Below are the code and all the weights of a small trained network. Each question names an input and a class and asks about switching units off, where a switched-off unit gives its printed mean instead of its output.

import numpy as np


def w(rows, s, z=0):
    codes = np.array(rows[::2]) - 128.0
    scale = np.full(codes.shape[1], s)
    scale[-1] = z or s
    return codes * scale


def f(y):
    return np.maximum(y, 0)


def log_softmax(a):
    a = a - a.max(-1, keepdims=True)
    return a - np.log(np.exp(a).sum(-1, keepdims=True))


def net(x, mask):
    res = np.array(x, float).reshape(1, 5) / 4 @ E
    y = f(res @ A[0][:, :-1].T + A[0][:, -1])
    res = res + np.where(mask, y, B[0][:, -1]) @ B[0][:, :-1]
    return log_softmax(res[-1] @ U[:, :-1].T + U[:, -1])


A, B = {}, {}
E = w([
[124,132,110,138,118,109,121],'x0',
[195,11,147,175,124,118,142],'x1',
[153,155,253,102,76,54,122],'x2',
[127,130,106,134,115,112,108],'x3',
[141,188,121,177,45,214,155],'x4',
],0.016)
A[0] = w([
[11,157,130,74,107,147,110,254],'n0',
[151,112,83,157,104,193,156,141],'n1',
[155,175,128,210,62,142,188,155],'n2',
[114,149,184,75,166,65,115,107],'n3',
[195,42,176,165,133,95,113,192],'n4',
[146,153,164,79,155,59,119,211],'n5',
[91,82,62,98,228,118,114,240],'n6',
[221,14,130,182,102,117,145,192],'n7',
[109,180,112,103,68,119,116,219],'n8',
[105,159,121,186,110,221,131,190],'n9',
[161,159,197,122,7,134,116,61],'n10',
],0.013,0.0069)
B[0] = w([
[36,247,128,130,231,118,110,204],'n0',
[156,75,110,194,136,228,57,199],'n1',
[148,122,79,111,150,244,144,207],'n2',
[154,149,156,145,149,35,106,194],'n3',
[213,75,153,126,78,77,125,228],'n4',
[67,178,223,111,96,44,140,201],'n5',
[164,152,118,28,186,194,232,229],'n6',
[186,69,87,161,74,105,156,251],'n7',
[121,128,142,116,217,132,117,186],'n8',
[76,129,80,165,150,239,95,215],'n9',
[164,102,83,9,225,80,237,203],'n10',
],0.011,0.024)
U = w([
[66,197,103,64,168,140,205,242],'0',
[211,116,59,75,121,133,179,124],'1',
[43,187,201,111,116,57,84,156],'2',
[149,137,140,135,12,40,121,4],'3',
[18,186,76,188,136,177,22,73],'4',
[124,88,62,209,42,188,62,93],'5',
],0.011,0.0023)

Each question gives the input, the list of numbers given to net, and the class t.
The units are the neurons (one row each of A and B). Each row of codes is followed by its name. A weight is (code - 128) times the scale printed after its matrix; where a second scale follows, it is the last column's (A, B and U).
mask holds one flag per neuron, in row order. A switched-off neuron (its flag False) gives its mean, the last column of its row in B, instead of its output. The means were averaged over made-up inputs and are rounded, as every weight is.
A unit's drop is (log p(t) with every unit on - log p(t) with that unit switched off) / (log p(t) with every unit on - log p(t) with every unit switched off).
The circuit of an input: a set's keep is (log p(t) with only the set's units on - log p(t) with every unit switched off) / (log p(t) with every unit on - log p(t) with every unit switched off). Starting from all 11 units, units are removed one at a time, each time the one whose removal leaves the highest keep (on an exact tie, the one counted first), for as long as the keep stays at least 0.8.
units of the circuit, in order: the units of the circuit, biggest drop first
most important unit: the unit with the biggest drop
k most important neurons: the k neurons with the biggest drops, biggest first
drop when u is switched off: that unit's drop, to one decimal
input [3,1,0,-1,6], class 5: units of the circuit, in order : n6
input [-7,-1,1,-6,0], class 2: units of the circuit, in order : n6; n2
input [-7,6,-1,-6,1], class 5: units of the circuit, in order : n10; n6
input [-1,-3,0,-4,2], class 4: units of the circuit, in order : n6; n10
input [2,-2,1,-3,-4], class 2: 2 most important neurons : n10; n2
input [-5,-4,-4,-1,1], class 4: units of the circuit, in order : n10; n9
input [0,-8,-5,-1,1], class 4: 2 most important neurons : n10; n9
input [6,-1,-7,-7,-2], class 0: 2 most important neurons : n6; n7
input [-5,0,-4,-7,3], class 4: 2 most important neurons : n7; n4
input [4,-1,-8,2,-1], class 0: 3 most important neurons : n6; n7; n4
input [-6,0,7,6,2], class 0: 2 most important neurons : n10; n7
input [-6,0,-8,8,-5], class 0: 3 most important neurons : n4; n7; n6
input [6,-1,1,7,-8], class 2: 2 most important neurons : n5; n10
input [4,0,6,-4,-7], class 2: units of the circuit, in order : n5
input [4,3,-4,4,1], class 5: 2 most important neurons : n10; n1
input [4,4,6,-8,0], class 3: 2 most important neurons : n6; n5
input [5,-2,1,8,-8], class 2: 3 most important neurons : n5; n10; n3
input [-4,0,-3,-1,8], class 4: 3 most important neurons : n7; n4; n9
input [4,0,-1,6,-5], class 0: 2 most important neurons : n6; n7
input [-6,-3,1,-3,-7], class 2: most important unit : n5
input [8,-8,0,-4,6], class 4: drop when n9 is switched off : 0.5
input [5,-7,-4,-8,2], class 4: drop when n10 is switched off : 0.1
input [-6,1,8,2,-6], class 3: 2 most important neurons : n4; n0
input [-1,0,1,7,-4], class 2: drop when n7 is switched off : 0.2
input [4,6,1,8,-1], class 3: drop when n10 is switched off : 0.1
